Below are the code and all the weights of a small trained network. Each question names an input and a target symbol and asks about switching units off, where a switched-off unit gives its printed mean instead of its output.

import numpy as np


def w(rows, s, z=0):
    codes = np.array(rows[::2]) - 128.0
    scale = np.full(codes.shape[1], s)
    scale[-1] = z or s
    return codes * scale


def f(y):
    return y / 2 * (1 + np.tanh(0.7978845608 * (y + 0.044715 * y**3)))


def softmax(a):
    e = np.exp(a - a.max(-1, keepdims=True))
    return e / e.sum(-1, keepdims=True)


def log_softmax(a):
    a = a - a.max(-1, keepdims=True)
    return a - np.log(np.exp(a).sum(-1, keepdims=True))


def net(x, mask):
    ids = ['βγδελξτω'.index(c) for c in x.split()]
    T = len(ids)
    res = E[ids] + P[:T]
    q, k, v = (res @ M[0].T for M in (Q, K, V))
    z = softmax(np.where(np.tri(T) > 0, q @ k.T / 3**0.5, -1e9)) @ v
    res = res + np.where(mask[0], z, O[0][:, -1]) @ O[0][:, :-1]
    y = f(res @ A[0][:, :-1].T + A[0][:, -1])
    res = res + np.where(mask[1:9], y, B[0][:, -1]) @ B[0][:, :-1]
    return log_softmax(res[-1] @ U[:, :-1].T + U[:, -1])


Q, K, V, O, A, B = {}, {}, {}, {}, {}, {}
E = w([
[234,112,55,122,141,116],'β',
[223,199,107,133,158,235],'γ',
[122,155,21,191,167,97],'δ',
[197,94,49,106,58,221],'ε',
[148,88,157,80,167,94],'λ',
[72,137,103,15,114,140],'ξ',
[229,194,126,29,83,39],'τ',
[80,3,188,86,115,188],'ω',
],0.012)
P = w([
[54,180,125,228,75,40],'0',
[94,170,185,168,1,126],'1',
[124,157,158,146,37,138],'2',
[141,137,132,135,58,146],'3',
[139,124,132,107,92,144],'4',
[148,86,118,94,110,133],'5',
[163,76,103,81,136,141],'6',
[159,60,86,90,178,144],'7',
[189,43,74,67,187,145],'8',
[200,31,65,46,212,170],'9',
[194,58,92,39,223,174],'10',
[173,54,80,39,170,144],'11',
],0.0064)
Q[0] = w([
[245,144,2,140,122,117],'h0',
[166,98,116,23,42,125],'h0',
[151,128,72,58,200,193],'h0',
],0.0097)
K[0] = w([
[137,2,105,46,155,134],'h0',
[185,185,213,163,189,210],'h0',
[192,145,149,25,235,122],'h0',
],0.0099)
V[0] = w([
[119,82,173,114,105,30],'h0',
[169,156,135,124,145,86],'h0',
[142,108,253,195,188,175],'h0',
],0.011)
O[0] = w([
[81,142,194,85,111,63,51],'h0',
[179,64,120,240,40,2,174],'h0',
[175,124,179,192,202,151,2],'h0',
],0.01,0.0041)
A[0] = w([
[115,207,92,190,157,147,30],'n0',
[78,34,155,158,83,179,2],'n1',
[120,3,149,145,74,200,10],'n2',
[194,189,102,86,158,46,76],'n3',
[9,161,127,154,67,173,81],'n4',
[175,84,66,185,155,173,144],'n5',
[186,182,141,76,220,168,124],'n6',
[21,110,194,148,123,154,37],'n7',
],0.011,0.0083)
B[0] = w([
[97,176,92,138,203,131,128],'n0',
[80,174,109,181,88,115,146],'n1',
[104,138,134,179,100,82,172],'n2',
[77,123,130,193,46,133,224],'n3',
[85,68,81,65,204,102,144],'n4',
[125,201,183,92,157,167,254],'n5',
[81,127,144,188,110,117,206],'n6',
[58,74,56,145,14,9,132],'n7',
],0.012,0.0081)
U = w([
[117,228,143,66,94,79,55],'β',
[186,134,229,92,194,2,250],'γ',
[79,86,75,94,78,254,10],'δ',
[252,91,53,170,114,123,254],'ε',
[135,243,39,142,195,21,114],'λ',
[111,69,149,209,153,176,221],'ξ',
[83,194,130,38,141,91,60],'τ',
[29,91,144,134,126,168,44],'ω',
],0.0075,0.0053)

Each question gives the input, a string of symbols that net reads in full, and the target symbol t.
The units are the heads (3 rows each of Q, K, V and O) and the neurons (one row each of A and B). Each row of codes is followed by its name. A weight is (code - 128) times the scale printed after its matrix; where a second scale follows, it is the last column's (O, A, B and U).
mask holds one flag per unit, heads first, then neurons. A switched-off unit (its flag False) gives its mean, the last column of its rows in O or B, instead of its output. The means were averaged over made-up inputs and are rounded, as every weight is.
A unit's drop is (log p(t) with every unit on - log p(t) with that unit switched off) / (log p(t) with every unit on - log p(t) with every unit switched off).
The circuit of an input: a set's keep is (log p(t) with only the set's units on - log p(t) with every unit switched off) / (log p(t) with every unit on - log p(t) with every unit switched off). Starting from all 9 units, units are removed one at a time, each time the one whose removal leaves the highest keep (on an exact tie, the one counted first), for as long as the keep stays at least 0.8.
circuit, biggest first: the units of the circuit, biggest drop first
most important unit: the unit with the biggest drop
top k neurons: the k neurons with the biggest drops, biggest first
drop when u is switched off: that unit's drop, to one decimal
input τ β τ ω λ ω ξ ξ ω ω ξ τ, target ω: circuit, biggest first : h0, n6, n3
input γ γ β λ δ δ τ γ τ ω τ, target ξ: circuit, biggest first : h0, n6, n3
input τ τ γ, target ε: top 2 neurons : n5, n6
input τ τ λ λ ω ω τ γ γ ω γ, target ξ: circuit, biggest first : n6, h0
input ε ε τ γ δ ω τ τ ξ, target ε: most important unit : n5
input δ ξ τ δ ε τ τ γ τ ε λ, target ε: circuit, biggest first : n5, h0, n6
input γ γ γ, target λ: top 3 neurons : n0, n5, n3
input δ ω γ, target ξ: circuit, biggest first : h0, n6
input ω γ λ τ ε τ τ τ, target ε: top 3 neurons : n5, n6, n3
input τ γ τ τ β λ, target ε: drop when n6 is switched off : 0.1
input δ ε λ γ δ τ ε β τ ω τ β, target ξ: drop when n7 is switched off : 0.0
input τ τ ξ, target τ: drop when h0 is switched off : 0.7
